Here is a tiny trained network, its code and every weight. The questions are about switching its units off for an input and a target symbol, where a switched-off unit gives its printed mean instead of its output.

import numpy as np


def w(rows, s, z=0):
    codes = np.array(rows[::2]) - 128.0
    scale = np.full(codes.shape[1], s)
    scale[-1] = z or s
    return codes * scale


def f(y):
    return y / 2 * (1 + np.tanh(0.7978845608 * (y + 0.044715 * y**3)))


def softmax(a):
    e = np.exp(a - a.max(-1, keepdims=True))
    return e / e.sum(-1, keepdims=True)


def log_softmax(a):
    a = a - a.max(-1, keepdims=True)
    return a - np.log(np.exp(a).sum(-1, keepdims=True))


def net(x, mask):
    ids = ['ΛΣΨΩαβγδεζηθμξτφ'.index(c) for c in x.split()]
    T = len(ids)
    res = E[ids] + P[:T]
    r = res
    for j in range(2):
        rows = slice(2 * j, 2 * j + 2)
        q, k, v = (r @ M[0][rows].T for M in (Q, K, V))
        z = softmax(np.where(np.tri(T) > 0, q @ k.T / 2**0.5, -1e9)) @ v
        o = O[0][rows]
        res = res + np.where(mask[j], z, o[:, -1]) @ o[:, :-1]
    y = f(res @ A[0][:, :-1].T + A[0][:, -1])
    res = res + np.where(mask[2:26], y, B[0][:, -1]) @ B[0][:, :-1]
    return log_softmax(res[-1] @ U[:, :-1].T + U[:, -1])


Q, K, V, O, A, B = {}, {}, {}, {}, {}, {}
E = w([
[110,123,165,98,107,106,81,190,134],'Λ',
[111,102,110,121,156,215,166,125,118],'Σ',
[161,188,84,80,46,93,140,183,67],'Ψ',
[210,116,96,12,153,88,95,177,137],'Ω',
[158,183,120,70,38,171,116,146,170],'α',
[53,138,125,103,106,196,84,94,135],'β',
[146,104,153,89,138,73,123,195,62],'γ',
[130,159,97,131,178,209,84,163,109],'δ',
[134,89,185,175,140,198,98,105,162],'ε',
[108,101,155,147,132,191,140,208,129],'ζ',
[136,89,150,18,86,165,185,141,142],'η',
[229,116,64,108,190,114,84,100,114],'θ',
[200,187,140,163,45,138,117,90,94],'μ',
[59,133,32,60,115,145,87,124,94],'ξ',
[44,45,165,183,70,139,121,70,90],'τ',
[249,60,133,69,133,133,142,70,187],'φ',
],0.019)
P = w([
[95,174,170,2,226,237,127,104,76],'0',
[124,141,125,199,2,148,169,161,126],'1',
[134,141,118,191,2,138,159,144,117],'2',
[117,145,112,167,30,127,156,127,118],'3',
[123,133,108,159,33,138,139,121,95],'4',
[115,127,121,155,25,155,136,122,91],'5',
[117,114,116,154,31,150,124,121,88],'6',
[117,106,124,130,28,162,109,124,73],'7',
[130,94,119,124,45,166,96,117,57],'8',
[118,97,117,127,29,165,99,128,60],'9',
[132,80,118,132,22,162,89,134,73],'10',
],0.0082)
Q[0] = w([
[117,148,181,135,129,102,74,194,155],'H0',
[177,1,92,80,39,220,79,120,56],'H0',
[88,139,80,167,161,87,193,80,169],'H1',
[156,23,115,115,62,210,55,103,54],'H1',
],0.0081)
K[0] = w([
[175,89,69,143,121,158,115,47,66],'H0',
[109,238,229,2,213,173,113,62,66],'H0',
[124,219,180,172,136,81,136,173,238],'H1',
[115,21,173,71,205,144,69,93,99],'H1',
],0.006)
V[0] = w([
[118,121,100,103,124,39,252,114,4],'H0',
[42,44,208,69,156,64,63,213,120],'H0',
[50,187,4,226,182,157,11,167,29],'H1',
[24,111,156,196,1,210,142,58,54],'H1',
],0.0055)
O[0] = w([
[98,124,136,113,110,129,168,92,3,89],'H0',
[50,167,186,62,225,85,108,129,110,194],'H0',
[93,145,67,167,178,140,92,137,96,66],'H1',
[104,188,126,167,125,103,201,112,147,254],'H1',
],0.014,0.005)
A[0] = w([
[68,188,72,54,58,138,110,182,71,67],'N0',
[137,75,35,187,104,105,174,141,178,76],'N1',
[195,149,44,99,156,39,215,225,135,211],'N2',
[138,94,122,33,94,123,170,93,170,121],'N3',
[126,132,133,186,121,86,64,159,123,138],'N4',
[57,92,122,127,127,238,153,29,148,105],'N5',
[104,19,126,133,88,115,81,114,119,23],'N6',
[156,121,148,142,193,194,152,148,151,2],'N7',
[140,120,183,90,134,137,146,112,44,9],'N8',
[119,31,179,133,186,185,253,210,105,145],'N9',
[176,117,142,218,154,22,100,155,70,107],'N10',
[125,81,154,176,143,152,161,64,95,92],'N11',
[170,169,83,81,96,89,99,40,158,130],'N12',
[167,27,83,117,95,157,182,107,150,76],'N13',
[117,63,124,119,89,155,41,140,167,101],'N14',
[134,185,145,98,144,40,120,60,114,159],'N15',
[73,124,153,180,90,184,123,186,129,42],'N16',
[167,232,91,94,145,168,101,203,158,82],'N17',
[94,126,149,82,235,105,136,40,173,175],'N18',
[180,120,135,127,194,160,144,71,163,141],'N19',
[165,181,152,105,94,113,143,114,48,114],'N20',
[178,197,51,57,124,211,138,53,117,144],'N21',
[112,41,221,208,179,162,106,88,163,163],'N22',
[172,90,78,133,176,153,173,37,75,77],'N23',
],0.008,0.0038)
B[0] = w([
[166,59,122,101,136,72,175,124,105,254],'N0',
[114,192,208,97,110,162,140,89,69,197],'N1',
[93,53,185,179,233,179,82,91,141,228],'N2',
[68,117,109,84,166,97,153,102,83,253],'N3',
[150,238,161,128,127,148,116,101,21,150],'N4',
[139,146,101,135,199,190,64,145,224,212],'N5',
[82,87,141,253,161,99,99,69,149,168],'N6',
[130,102,98,114,77,87,153,164,105,125],'N7',
[146,136,164,189,194,199,132,97,177,180],'N8',
[87,92,54,192,73,119,72,199,166,203],'N9',
[39,166,55,113,134,191,67,106,132,141],'N10',
[199,70,82,108,176,151,208,149,113,163],'N11',
[118,130,1,140,98,85,171,132,145,185],'N12',
[113,163,131,167,98,139,89,126,99,224],'N13',
[214,193,128,122,182,69,166,71,119,206],'N14',
[155,32,137,193,29,134,74,114,142,229],'N15',
[135,177,63,71,167,22,133,121,109,187],'N16',
[151,189,141,91,135,117,219,132,54,199],'N17',
[161,150,136,195,50,80,72,128,130,237],'N18',
[133,180,93,105,45,112,95,188,144,147],'N19',
[142,111,142,186,156,225,128,154,130,217],'N20',
[93,100,123,115,129,154,158,81,158,211],'N21',
[165,183,96,134,155,71,243,185,153,183],'N22',
[177,66,80,245,93,103,161,162,114,143],'N23',
],0.0061,0.0062)
U = w([
[99,211,203,138,69,15,65,143,85,149],'Λ',
[124,129,50,149,112,205,101,165,199,118],'Σ',
[179,87,106,160,137,125,237,176,31,3],'Ψ',
[183,94,157,106,253,104,134,56,142,58],'Ω',
[156,212,134,70,111,155,196,63,137,42],'α',
[76,227,136,108,175,181,78,17,198,73],'β',
[89,100,193,183,150,188,46,121,78,55],'γ',
[167,244,125,103,208,201,130,99,97,136],'δ',
[215,184,172,152,209,151,154,137,225,95],'ε',
[123,135,68,155,109,90,139,253,137,118],'ζ',
[96,62,164,92,89,180,159,129,210,223],'η',
[201,134,55,167,129,134,35,95,120,205],'θ',
[152,205,164,169,38,228,72,63,94,123],'μ',
[35,141,9,104,128,96,107,75,62,170],'ξ',
[51,151,136,227,157,72,170,18,145,189],'τ',
[190,68,107,155,72,75,127,94,208,167],'φ',
],0.0061,0.0039)

Each question gives the input, a string of symbols that net reads in full, and the target symbol t.
The units are the heads (2 rows each of Q, K, V and O) and the neurons (one row each of A and B). Each row of codes is followed by its name. A weight is (code - 128) times the scale printed after its matrix; where a second scale follows, it is the last column's (O, A, B and U).
mask holds one flag per unit, heads first, then neurons. A switched-off unit (its flag False) gives its mean, the last column of its rows in O or B, instead of its output. The means were averaged over made-up inputs and are rounded, as every weight is.
A unit's drop is (log p(t) with every unit on - log p(t) with that unit switched off) / (log p(t) with every unit on - log p(t) with every unit switched off).
The circuit of an input: a set's keep is (log p(t) with only the set's units on - log p(t) with every unit switched off) / (log p(t) with every unit on - log p(t) with every unit switched off). Starting from the 12 units with the biggest drops (on a tie, the unit counted first), units are removed one at a time, each time the one whose removal leaves the highest keep (on an exact tie, the one counted first), for as long as the keep stays at least 0.8.
units of the circuit, in order: the units of the circuit, biggest drop first
most important unit: the unit with the biggest drop
heads that matter: for each layer, one digit per head in row order, 1 if its drop is at least 0.15 and else 0, layers parted by /
input θ Λ Σ Σ α Λ β, target θ: units of the circuit, in order => H1, H0
input ξ Ψ γ, target ξ: units of the circuit, in order => H1, N10
input τ η Ψ ξ φ τ Λ ξ, target τ: units of the circuit, in order => H1
input η η Λ Λ γ η Λ, target η: heads that matter => 11
input δ η α Λ δ, target δ: units of the circuit, in order => H1, N17, N15, N9
input Λ φ τ Λ Λ Ψ θ, target Λ: units of the circuit, in order => H0, N18
input Λ γ η Σ ξ, target Λ: heads that matter => 10
input Ψ ζ ξ ε θ Λ ξ μ, target Ψ: heads that matter => 10
input γ Λ ξ β μ τ, target γ: units of the circuit, in order => H0, H1, N8
input α ξ β η Λ α δ, target δ: units of the circuit, in order => N17, H1, N15
input ξ η τ ζ γ η θ Λ ξ Λ, target ξ: units of the circuit, in order => H1, H0
input γ μ Λ Σ γ Ψ ξ μ γ Ψ, target γ: units of the circuit, in order => H0, N20, N8, N15
input τ τ ζ, target τ: heads that matter => 01
input η ξ τ Ω, target Ω: heads that matter => 00
input φ Ψ Λ, target φ: heads that matter => 11
input φ μ γ θ Ψ α θ τ, target φ: units of the circuit, in order => H1, H0
input ξ α τ τ Ψ Λ Σ γ, target γ: most important unit => N2
input μ ζ ξ Ψ γ η, target μ: heads that matter => 10
input Λ γ Λ τ, target Λ: heads that matter => 10
input φ γ μ τ Λ φ γ θ ζ, target φ: units of the circuit, in order => H1, H0, N14
input τ φ Λ Λ τ Ω, target τ: units of the circuit, in order => H1, N2
input μ τ δ μ τ η γ, target μ: heads that matter => 10
input Ω ε φ ξ α ε, target ε: units of the circuit, in order => N22, N14, H1
input η μ η, target η: heads that matter => 01
input Λ Λ θ Ω, target Ω: heads that matter => 01
input μ τ τ θ, target τ: heads that matter => 01
